Below are the code and all the weights of a small trained network. Each question names an input and a class and asks about switching units off, where a switched-off unit gives its printed mean instead of its output.

import numpy as np


def w(rows, s, z=0):
    codes = np.array(rows[::2]) - 128.0
    scale = np.full(codes.shape[1], s)
    scale[-1] = z or s
    return codes * scale


def f(y):
    return np.maximum(y, 0)


def log_softmax(a):
    a = a - a.max(-1, keepdims=True)
    return a - np.log(np.exp(a).sum(-1, keepdims=True))


def net(x, mask):
    res = np.array(x, float).reshape(1, 8) / 4 @ E
    y = f(res @ A[0][:, :-1].T + A[0][:, -1])
    res = res + np.where(mask, y, B[0][:, -1]) @ B[0][:, :-1]
    return log_softmax(res[-1] @ U[:, :-1].T + U[:, -1])


A, B = {}, {}
E = w([
[127,143,128,116,127],'x0',
[179,131,88,132,6],'x1',
[148,110,159,134,126],'x2',
[147,134,118,139,138],'x3',
[146,132,121,136,136],'x4',
[108,129,146,107,115],'x5',
[192,5,90,36,152],'x6',
[123,104,144,133,122],'x7',
],0.014)
A[0] = w([
[123,159,166,146,133,136],'neuron 1',
[111,118,119,116,208,200],'neuron 2',
[72,197,173,234,150,250],'neuron 3',
[100,146,167,161,106,175],'neuron 4',
[183,70,74,30,90,125],'neuron 5',
[129,136,140,210,50,144],'neuron 6',
[148,183,107,198,153,194],'neuron 7',
[103,138,148,106,203,253],'neuron 8',
[150,125,108,112,44,112],'neuron 9',
[164,143,102,121,7,175],'neuron 10',
[104,152,108,137,145,102],'neuron 11',
],0.016,0.0075)
B[0] = w([
[33,120,113,226,88,163],'neuron 1',
[122,3,228,13,133,185],'neuron 2',
[64,137,201,196,2,254],'neuron 3',
[159,153,134,169,70,176],'neuron 4',
[220,70,52,163,253,240],'neuron 5',
[139,250,80,62,100,192],'neuron 6',
[52,139,160,98,64,188],'neuron 7',
[64,14,207,112,82,197],'neuron 8',
[154,202,122,206,139,189],'neuron 9',
[245,224,39,160,116,225],'neuron 10',
[111,86,108,175,72,146],'neuron 11',
],0.0084,0.026)
U = w([
[105,83,200,200,76,110],'0',
[162,196,59,170,53,189],'1',
[172,1,146,57,176,220],'2',
[189,84,12,240,183,1],'3',
],0.011,0.0017)

Each question gives the input, the list of numbers given to net, and the class t.
The units are the neurons (one row each of A and B). Each row of codes is followed by its name. A weight is (code - 128) times the scale printed after its matrix; where a second scale follows, it is the last column's (A, B and U).
mask holds one flag per neuron, in row order. A switched-off neuron (its flag False) gives its mean, the last column of its row in B, instead of its output. The means were averaged over made-up inputs and are rounded, as every weight is.
A unit's drop is (log p(t) with every unit on - log p(t) with that unit switched off) / (log p(t) with every unit on - log p(t) with every unit switched off).
most important unit: the unit with the biggest drop
top k neurons: the k neurons with the biggest drops, biggest first
drop of u: that unit's drop, to one decimal
input [1,1,1,6,4,-2,4,3], class 3: most important unit	neuron 8
input [-8,-1,-1,1,7,2,-7,0], class 0: top 2 neurons	[neuron 3; neuron 10]
input [7,1,-4,-2,-1,4,1,8], class 3: top 2 neurons	[neuron 3; neuron 2]
input [4,0,1,4,8,-7,6,7], class 2: top 2 neurons	[neuron 10; neuron 9]
input [5,-7,7,-4,3,1,1,8], class 2: top 2 neurons	[neuron 2; neuron 3]
input [-1,-6,-1,-2,5,-3,1,6], class 2: top 2 neurons	[neuron 2; neuron 3]
input [7,0,-7,-3,-3,4,-5,7], class 0: top 2 neurons	[neuron 10; neuron 3]
input [1,-1,7,6,2,-1,-8,-2], class 0: top 2 neurons	[neuron 3; neuron 10]
input [8,7,3,1,1,-7,2,-7], class 3: drop of neuron 5	0.2
input [6,-2,0,-3,3,-3,2,6], class 2: drop of neuron 3	0.1
input [6,-2,-1,2,-3,-7,5,7], class 2: drop of neuron 8	0.0
input [-2,-1,-7,-7,3,-1,-6,4], class 0: drop of neuron 10	0.1
